Here are made-up elements, facts about them, and rows of numbers that follow some of those facts. Name the element behind each unnamed row.

Some facts about the elements:
druzi: Λ 662; τ fuskeplel; φ tuklu
filen: Λ 225; τ rasunu; φ fugra
dubrenar: Λ 225; φ suban
pestur: Λ 790; τ pletror; φ gestebo; Σ 642
tratrus: Λ 662; φ klapluk; Σ 320
pigu: Λ 225; τ bupaplu; φ zubos
bokla: Λ 662; φ sutrak; Σ 415
lavetek: Λ 249
muten: Λ 790; τ plokiga; φ dubrenar; Σ 492
kabuk: Λ 225; τ ruto; φ fufo; Σ 642
zolir: Λ 918; τ druzi; φ tuklu
libru: Λ 799; ζ skator,flaken; τ grafo; φ tuklu; Σ 492
dregram: Λ 225; ζ pibri; φ zesti
gegik: Λ 225; φ bragi; Σ 174
pelus: Λ 959; ζ tuklu,tuzum; τ tratrus; φ klapluk; Σ 174
vipu: Λ 918; τ munim; φ sutrak
skuflo: Λ 249; φ suban; Σ 642
fufo: Λ 799; ζ zukovol,plodredem,lavetek; φ sutrak
suker: Λ 799; φ flekli; Σ 492
bigrol: Λ 799; φ fufo; Σ 122
funi: Λ 790; τ flaken; φ nebral; Σ 642
rilu: Λ 790; φ fufo
bavonel: Λ 225; ζ tuklu,tesedom,grevi; τ gegik; φ bragi; Σ 74
nebral: Λ 225
bragi: Λ 959; φ fugra
zuplol: Λ 662; τ stafu,nizis; φ bragi; Σ 122
lofegrum: Λ 662; φ zumak
moli: Λ 225; τ ruto; φ fufo; Σ 287
nizis: Λ 918; φ bragi; Σ 214
vestu: Λ 249; τ vubrim; φ nebral; Σ 415
fegru: Λ 790; ζ suban; φ fufo; Σ 732
pletror: Λ 249; φ gestebo
musebu: Λ 249; ζ rapur,pletror; φ lavetek; Σ 492
broru: Λ 662
flivom: Λ 790; ζ suker,tuzum,zesti; φ zesti; Σ 74
plibor: Λ 799; ζ vubrim,dubrenar,kadrinir,zesti,megri; τ nesek; φ lofegrum; Σ 123
nibri: Λ 918; τ zukovol; φ zubos
munim: Λ 662; φ sutrak; Σ 123
grafo: Λ 790; ζ nesek,filen; φ tuklu; Σ 732
rapur: Λ 959; φ suban; Σ 415
zubos: Λ 225; φ tesedom
boza: Λ 799; ζ tratrus,tani; φ peste
lelorer: Λ 662; ζ soskom; τ rasunu; φ fugra; Σ 174
duflok: Λ 225; τ skazugrar; φ zubos; Σ 71
drudi: Λ 959; ζ ruto,fleplel,zesti; τ treklel; φ vagur; Σ 71
kliflek: Λ 662; φ gakibu; Σ 74
zaben: Λ 662; φ skator; Σ 320
staskupen: Λ 790; ζ meval,skator; φ broru; Σ 174
zesti: Λ 662; φ vagur
megri: Λ 249; φ gakibu; Σ 890
dritil: Λ 959; ζ zukovol; φ zesti; Σ 320
sutrak: Λ 799; ζ duflok,stotum
rigras: Λ 225; φ bragi; Σ 71
fugra: Λ 249; ζ meval,zuplol
skator: Λ 790; φ fugra
suban: Λ 959
gestebo: Λ 225; φ suban
riklatrel: Λ 959; ζ rovek,tostope; τ lelorer,vigotril; φ fugra; Σ 320
grevi: Λ 959; φ peste; Σ 320
flusol: Λ 662; ζ rapur,stupumun; τ zolir,trugrefun; φ tuklu; Σ 890
plibran: Λ 959; ζ pibri,fleplel,grevi,vestu; φ vagur
brastiplom: Λ 225; τ tuzum,derini,plodredem; φ suban; Σ 123
tuzum: Λ 225; τ draplus; φ suban
stobredrom: Λ 799; τ musebu; φ lavetek; Σ 890
drutuk: Λ 225; ζ tesedom,stafla; φ tuklu; Σ 122
flero: Λ 790; φ stupumun; Σ 214
plodredem: Λ 959; φ suban; Σ 122
trugrefun: Λ 799; φ tuklu; Σ 415
zukovol: Λ 790; τ nibri; φ zubos; Σ 320
draplus: Λ 662; φ suban
rasunu: Λ 225; τ vigotril; φ fugra; Σ 122
drekla: Λ 662; φ zesti; Σ 415
pilo: Λ 249; φ zumak
suklas: Λ 249; φ nebral; Σ 320
grose: Λ 959; ζ rigras; φ vagur
vuguk: Λ 662; τ flivom; φ zesti; Σ 890
soskom: Λ 225; τ nibri; φ zubos; Σ 174
klogros: Λ 959; ζ skator,vuguk; φ stubrik; Σ 320
pibri: Λ 225; φ gakibu; Σ 320
tafen: Λ 959; φ tuklu; Σ 71
tostope: Λ 662; φ bragi; Σ 642
stotum: Λ 249; τ munim; φ sutrak; Σ 320
flekli: Λ 249; φ lavetek
flemal: Λ 249; ζ zolir,pibri,tostope,legales; φ gestebo; Σ 123
fiklos: Λ 225; ζ tuklu,bokla; φ lofegrum
dutrutru: Λ 225; ζ suker,tesedom,stotum; φ zumak; Σ 74
stubrik: Λ 959; ζ zudrel,klagok,trugrefun; φ suban
grebun: Λ 662; φ lofegrum; Σ 174
vubrim: Λ 662; τ flaken; φ nebral; Σ 174
feval: Λ 249; ζ kabuk; φ tuklu; Σ 74
druran: Λ 249; ζ lofegrum,pibri,zuplol; τ rigras; φ bragi
klapluk: Λ 790; ζ lofegrum,bokla,vuguk; φ nebral
narun: Λ 918; ζ zudrel,bragi,plodredem; φ stupumun; Σ 320
gakibu: Λ 790; φ lavetek
defas: Λ 225; ζ suban,moli,stupumun,bupaplu; τ zaben; φ skator; Σ 122
kosi: Λ 918; ζ zuplol; τ libru; φ tuklu; Σ 123
stafu: Λ 959; φ bragi; Σ 287
zubobrel: Λ 225; φ peste; Σ 890
drufem: Λ 225; τ legales; φ tuklu; Σ 320
stibrar: Λ 225; ζ rapur,fleplel,dubrenar,stafla; φ bragi
vigotril: Λ 799; ζ broru; φ fugra; Σ 71
stafla: Λ 662; φ tesedom; Σ 320
nesek: Λ 662; τ foskul; φ lofegrum
tani: Λ 662; φ fugra; Σ 415
mutril: Λ 959; φ tesedom
kloler: Λ 249; ζ vipu,nebral; φ sutrak; Σ 732
skazugrar: Λ 918; ζ draplus,zubos,fuskeplel; τ zukovol; φ zubos; Σ 492
tuklu: Λ 959; φ nebral
tesedom: Λ 249
legales: Λ 249; τ flusol; φ tuklu; Σ 174
taplun: Λ 918; ζ zuplol; φ dubrenar
nosem: Λ 918; ζ stafla,munim; φ stubrik; Σ 71
fleplel: Λ 249; τ zudrel; φ bragi; Σ 415
peste: Λ 799; ζ rupek; φ tesedom
treklel: Λ 662; ζ flekli; τ grose; φ vagur; Σ 642
vagur: Λ 918; ζ tratrus
derini: Λ 249; ζ drufem; φ suban; Σ 71
zudrel: Λ 249; τ gegik; φ bragi; Σ 123
meval: Λ 799; φ sutrak; Σ 174
zumak: Λ 225; ζ vuguk,tokla; φ fugra
rovek: Λ 225; τ pilo,gizik; φ zumak; Σ 642
kadrinir: Λ 918; φ gakibu; Σ 287
flaken: Λ 225; τ vestu; φ nebral; Σ 890
brepo: Λ 249; φ fufo; Σ 71
stupumun: Λ 662; φ fugra
ruto: Λ 662; φ fufo; Σ 74
foskul: Λ 249; φ lofegrum; Σ 287
plokiga: Λ 959; ζ kliflek; φ dubrenar; Σ 320
klagok: Λ 662; φ zubos; Σ 123
droras: Λ 959; ζ draplus,druzi,plodredem; φ suban; Σ 320
draven: Λ 918; τ boza; φ peste; Σ 287
bupaplu: Λ 662; φ zubos; Σ 122
rupek: Λ 959; φ skator
tokla: Λ 918; φ tesedom; Σ 122
godam: Λ 799; ζ draplus,moli,mutril; φ gestebo; Σ 122
stubrek: Λ 225; ζ ruto,flekli,megri; τ pletror; φ gestebo; Σ 732
fuskeplel: Λ 225; φ tuklu; Σ 287
gizik: Λ 799; ζ flaken,kabuk; φ zumak; Σ 320

Named rows:
kloler: [ -1   5  17 -19 -14  -7   5  -5  20   3   7   6  27  18  20 -19 -21   4
  -6  10  29  22  -7   7  19   5  -6   6 -12   1  -7  28   2]
feval: [  3  10   0 -30 -20 -20 -17  19  12   3 -11  26  28   6  11 -15 -26  18
  10  -3  23  24 -18  -3  23  26   3   8 -29 -16  19  23  -9]
kabuk: [  9 -24 -19   5  -4   8 -13  14  -9 -15 -16   9 -19  -8 -17   8  29  11
   4  12 -17 -30   1  -2 -13  -1  20  21 -10  15  35 -16 -22]
zudrel: [-39  16  13  -2  22  20  -6  -5  -6  14 -21  21 -22 -13  30  11   7  -2
 -12   9 -18   2   4 -13 -33 -12 -15  11  28   0 -13  -6  30]
bragi: [-37  20 -13   2  35   8  21 -17  -9   1  23 -23 -18   9  13  36  13  -7
 -23   3 -21 -24   4 -17 -27 -12 -20  -4  28 -19 -27 -22  31]
bavonel: [-37  17  28 -28   2 -25 -24 -27 -13  33 -20 -19   0  28  17   6 -25  21
  30  15  14   5 -17  10 -10 -29  15 -36 -16   6  22  30  -7]
grevi: [ -1 -13 -14  15  -2  20   2  12  -5 -20   0  -3 -24 -28 -15  -1  20 -10
 -18   0 -17 -24   3   6  -9  32 -16  16  19 -15 -18 -20  18]
stubrek: [ 11 -19   0 -15 -16 -21   9 -25   8   6   7 -19  28  29   7 -13 -25  17
  22  16  29  22 -13  35  23 -24  17  -6 -25  23  11  29 -25]
kosi: [ 11  12  12   1 -17 -22   0   5   2   0 -11   4  26   2  -5 -15 -25  19
   9   3  22  29 -10   8  19  21   3  -5 -29 -25  -6   9  -1]
munim: [ -3  -6 -11  13   0  15  11  11  10 -20 -14  29 -20 -29   0  -4  16 -20
 -14   5 -21 -11   3  -5 -15   5  -6  21  19  13  -1 -14 -10]
nosem: [  3  14  13  -9 -16 -11  20  -3   8  10   7 -10  31   7  18 -18 -21   7
   6   7  28  29  -9  11  21   3   8  -4 -15  -3 -17  28  -3]
musebu: [  8  20  18 -12 -17 -22 -15  17  -3  20 -23  27  17 -16   9 -12 -21  12
  15 -20  14  26 -10 -13  15  14   6 -19 -26 -21  24   7  -3]
grebun: [ 15  15  29   3  26  21 -20  -6  12  29  -9   8 -18  20  -2 -11  17 -29
  27 -25  12  24 -12 -21 -14 -24  -7  13  20 -20   1  20  -9]
suklas: [  1   1  -6   4 -12   1  -8  23  16 -19 -11  28  -3 -22   1 -11 -19   1
 -12   0   3  21 -13 -11  14  30  -7  15 -12 -19  20  -1  -4]
drudi: [  6   8   9   1  -9  -9  25 -13  -3   7  13 -19  22   7  14 -19 -20   9
   4  12  30  28  -9  24  26   6   1  -7 -15 -19 -24  28  15]
fuskeplel: [ 13 -12 -11  16 -17  20  -2   8  16 -18  -2  22 -19 -28 -21   7   8 -20
 -17   8 -21 -31  23  21  11 -17  14  21 -16  26  32 -23 -20]
zumak: [ 14  21   2 -37  29 -33  -9 -29  -8  33  23 -24  26  25 -12  12 -21 -16
  24 -23  25  20  -1 -22  10 -26  25 -29  -9  -5  28  31 -23]

Rows to name:
No name comes twice in this set of rows, the named rows included.
[  2 -10 -14  12 -13  14  30  -8   0 -21  17 -16   8 -17   2 -16  -8  -4
 -18  11  16  25  -2  23  20  19  -7  14   8  -1 -27   6   3] : tafen
[-41  20  31  -2  11  -5 -10 -33 -12  30 -12 -15  -8  28   6   1   3   8
  28  15 -17  -6 -20   2 -29 -27  16 -40  15  19  26   2 -13] : gegik
[ -1  -4   2 -15  -5  15  17  -1  14 -11  -7  15 -12  -5  24 -10 -12 -10
 -10   9  10  30  -2   7  21   4  -2  15  11  10 -16  22   5] : brepo
[-33  22  35 -26   5 -31 -16  -9 -19  35 -21   6  -2  29  29  -7 -27  21
  20   4  20  21 -12  -8 -16  -9  -6 -32   4 -25   6  28  31] : druran

Now the same elements, written a new way:
Named rows:
vigotril: [  5   0  -3  -1  -2   3  15   9  -8   2  -3   2   3   4  -2   1 -14  -9
   0   0  -3   1   7  -3  -5   7   9   6  -3   0   0  -3   0  -5   0  -1]
broru: [ -5   1  -5  -1  -1  -3 -10  -5  12   0   0  -2  -3  -1   3  -4   3   3
  -2  -5   0  -1   5   4   0  -1  -2  -4   2   0  -1   4  -1  -3   2   1]
legales: [-10  -2   5  -1   5   2  -4  -2   1  -1   2  -8  -7  -6   1  -6   5   0
   3   3   7  -4  -7   3   5  -4  -3   4   4   0  10   3   4   6   4   2]
stafla: [-17   4   3   0   1   1  -3 -10  -7  -2   0 -15  -5   7   3  -2   2   8
   0  -3   3  -8   6   3   6  -3  -5  12  -1   2  -3 -10   1   0   9   0]
nosem: [  0   0   8   2  -3   6  -4   3 -17  -1  -3  -6   7  -5  -9  -2  -9  -2
  -4   3  -3   5   1  -5  -2   3  -1   8  -7  -2  -6  -7  -2  13   4   2]
tesedom: [-20   3   3  -2   2  -1  -3  -1  -5  -1   0 -10 -11 -12   2   3  23   0
   0   4   5  -9   5   3   5  -9   1   3   0   2   2   8   6   3  12   4]
dutrutru: [  8  -1  -4   3  -1  -6   2  14 -37   4  -1   6  -2   2  -4  10  10  -4
  -2   9   1  -2  -9  -8   1  -2  -1  12  -3  -4  -3 -10  -2 -16  -5  -5]
soskom: [-2 -2  0 -1  4 -2  3 -6 15 -1  5 -3  3  9  3 -2  2  0  2 -6  1  1 -6  4
  5 -4 -6 -1  2  1  2  0  1  1 -2 -3]
nibri: [ 1  0  3  1 -1  2 -6 -3 11  0  1 -2  2 -2 -4 -4 -6  6 -1  1  0  4  1 -2
 -3  5 -2 -5  0 -1 -1 -1 -1  1  1  0]
skator: [ -4   3 -14  -2   2  -7   5  -7   3  -1   1   4  -5   8   6   5  21  -4
   0 -12  -2  -8  12   0  -1  -3   1  -1   1   5  -6   8  -2  -8   3  -3]
rupek: [ -4   0  -5   1   2   0   6  -2   9   0   0   5  -4  11   0   4   7  -1
   3   0  -2   0   7  -3  -3   3   6  -1   3   2   1   3   3 -12  -2  -1]
klogros: [  7  -1  10   1   0   0   8   6  -4   0  -5  -3   2   1 -10   2  -7  -1
  -1   7   1   6  -5  -1  -4   2   0   4   0  -2   0  -5  -4   9  -5  -1]
defas: [ 20  -8  -6  -2   0  -1   9   8  -3   3   0  16  11   0  -1   6  -6 -15
  -1  -1  -2   7  -4  -5  -4   3   1  -3  -5  -2   1   0  -1 -11  -8  -4]
foskul: [  3   3  -8   1   1  -4   3  14 -13   8   4   2  -9   6   3   2   3  -2
   4   2   5  -4  -7  -4   8   4   9   4   5  -1  12   0   3 -12  -2  -4]
plodredem: [  0   4  -5  -1   2   0   4 -12  38   0   4   2  -4   5   5  -6  -5   8
   4  -9   0   0   1   2  -1   7   4 -12  13   2   4   9   1   3  -3   0]
filen: [  1  -2  -9  -1   1  -1   3  -1   3   0   4   5   2  12   5   4   6  -3
   1  -4  -1  -3   5   1   0  -1   1   1  -3   2   0   2   2 -16   1  -3]
zolir: [ -9   0   3   2   0   2 -12 -10   6  -2   1  -7  -1  -4  -1  -4   1   7
   0   0   1  -3   3  -1   1   1  -3   2   2  -2  -3   0   0   4   4   4]

Which element is each row?
No name comes twice in this set of rows, the named rows included.
[ -2   3  -1  -4   3  -2   3   2  25   3   0  -2  -9  -3   3  -4  -3  -3
   2  -1   2   0   3   8  -1  -2   8 -13   5   1   6  12   0  -2  -3   3] : lavetek
[-15   3  -3   1  -1  -3  -7 -13  -1  -1   0  -7 -11  -5  -1  -1  10   9
  -1   0   6 -11   2   0   2  -2  -9  10   5   0  -1  -8   2  -7   7  -1] : ruto
[ -5  -1  -4  -4   4   6  16   0  22  -1   1   5  -1  10  -1  -3 -16  -3
   3  -3  -2   0  15   7  -7   5  10  -5   1   4   7   6   7 -12  -2   2] : zudrel
[-12   4   8   0   3   4  -2   4  -9  -2   1  -6  -6  -8  -1  -1   7   7
  -1   6   3  -5   2   4   6  -9   0   6   0   1   1  -1   5   7   7   4] : vestu
[ 0  2  6 -2  4  3  5 -5 10 -2  2 -8  1  7  2 -3 -5  3  1 -6  1 -3 -2  9
  4 -4 -3  3  0  1  1 -5 -4  5  0  0] : drufem
[  1   5   1  -1   4   3   4  -5  23   1   0  -1  -1  -2   4  -5 -10   5
   2  -5   1  -5   1   5   2   1   2  -9   7   0   7  -1  -1   6   1   5] : trugrefun
[  3   6  -5  -3   2  -4  -2  -3  16  -1   2   2  -1  -3   7  -1   2  -2
   0  -8   0  -2   3   8   2  -3   2 -13   4   1  -3   8  -4   3  -1   0] : zubos
[ 11   0 -10   0  -4  -6  -1  11 -23   5   0   7   1  -2   1   8   8 -11
  -2  -1  -2   0   1  -7   2   2   5  -1  -5  -2  -4   2  -5  -4  -1  -5] : zumak
[-10   0  -3  -1   3   1 -11 -12   9  -1   4  -3  -1   5   7  -5   4   4
   1  -5   3  -3   7   4   5  -2  -5   2   2   1   4   0   2  -4   8  -1] : vuguk
[ -1   3  -1  -1  -1   5  -4  -6  22  -2   3  -2   5   4   3  -7 -18   6
   0  -7  -2   2   7   3   0   3   2  -6   3   1   0  -1  -2   3   3   1] : klagok
[ 12   2  -5   3  -3  -1  -2  14 -34   6   4   8   5   4   3   9   8  -4
  -1   2  -2  -2  -4 -13   8   2   6   7  -4  -3  -1  -6  -3  -8   0  -6] : fiklos
[-16   5   6   2   4   3  -1 -10   6  -2   2  -4  -2   6  -3   0   8  10
   2  -1   1  -5   5   0   4  -4   0   3   3   2  -3   2   2   5   6   2] : rapur
[-14   1   7  -1   4   3   2   2  -6  -2   1 -11  -7   6  -2   0   4   6
   2   3   3  -3   2   8   6  -6   4   8  -3   3   4  -4   4   4   5  -1] : stotum
[  2  -2   0  -1  -3  -7 -10   4   2   2  -4   0  -2  -8  -4  -2   0  -4
  -3   0  -1   6   5  -2  -5   4   0  -8   0  -2  -4   3  -5   2   2   0] : vagur

Now the same elements, written a new way:
Known rows:
plodredem: [  0  -3   5 -16  24   3  -6  -8   1  -5  -3 -16   1  19 -32]
narun: [ -2  13   8  -7  18  13   4 -14  10   0   7 -17 -17  -3 -27]
skator: [ -6  13   8 -28  21  -6   4   8   7 -11   7 -15   6   0 -24]
zaben: [  0   7  10 -12  17   9   6 -14  12  -7   9 -19 -17   8 -20]
fugra: [ -7  31   5 -13  20   6   3   1  -4  -6   4 -13  -4 -17 -29]
rasunu: [ -5  16   7  -3  26  10  -5  -8  12  -6   0 -17  -7   5 -22]
vubrim: [  0  -5   6 -13  16  -3  -3 -13  20 -10   7 -19  -7  15 -22]
flaken: [  2   3   1  -7  25   2 -10 -10  11  -9   2 -12  -4  15 -24]
grafo: [  7   3   5  -6  15  10  -5 -21   5   6   5 -19 -15  -1 -42]
bigrol: [  1  11   3  -4  24   7  -7 -11   7  -2  -1 -11  -7   7 -30]
godam: [ -1  16   3   1  20  11  -4 -16   6  -1   0 -11 -12  -4 -32]
dubrenar: [  2  12  -2 -18  20 -12  -7   4  11 -18   9 -11   6   2 -25]
tostope: [ -3   5   9 -16  28   8   3  -8  16  -5  11 -32 -13  19 -20]
rigras: [ -2  14  20 -25  22   9 -29 -20   3  -8   9 -22   4   6 -11]
flero: [ -5   7   9 -15  22  10   2  -8   8  -1   0 -17 -10   4 -29]
klagok: [ -5  -4   9 -13  19   0  -3 -12  20  -8  11 -25  -7  15 -20]
treklel: [  3   9   4  -3  13  13   4 -18  13   2  15 -24 -22  -1 -31]

Which element is each row?
No name comes twice in this set of rows, the named rows included.
[-11  17 -12   6  13  -6  17   4   4 -10   1  -7  -2 -12 -37] : peste
[  3  12  15  -9  10  11 -21 -28  -8  -2   2 -15  -5 -10 -29] : derini
[ -1   6   3   3  11   8  -2 -22  15  -1   7 -16 -14  -8 -32] : kosi
[  3   9   1 -12  10  -3   4  -6   7  -5   8  -7  -6 -19 -39] : klapluk
[ -5  12   2   2  17  10  -7 -17   2   1  -1 -18  -8  -5 -33] : flemal
[ 10  12  14 -14  18  16 -16 -23  -1   7   4 -14 -10 -11 -39] : plokiga
[ -5  12  -3   7  21  11   3 -13   5   5   0 -17 -11   1 -38] : kloler
[ -8   7  -3  -1  25   1  -5  -7  19  -6   0 -20  -4  13 -23] : soskom
[ -9  17   9 -30  27  -2   0  11   2  -8   0 -19   7   2 -22] : bragi
[  1   3   6 -11  24   6  -1 -10  14   1   2 -11  -9   2 -33] : muten
[  1  13   2 -14  13  -1   2  -1   3  -4   3  -8  -1 -18 -40] : stubrik
[ -3  21   4  -2  20  14   0 -15  -1   0   1 -16 -13  -4 -28] : gizik
[  0  10  -2   0  24   8  -8 -12   6   0   2 -21  -6   8 -33] : skuflo

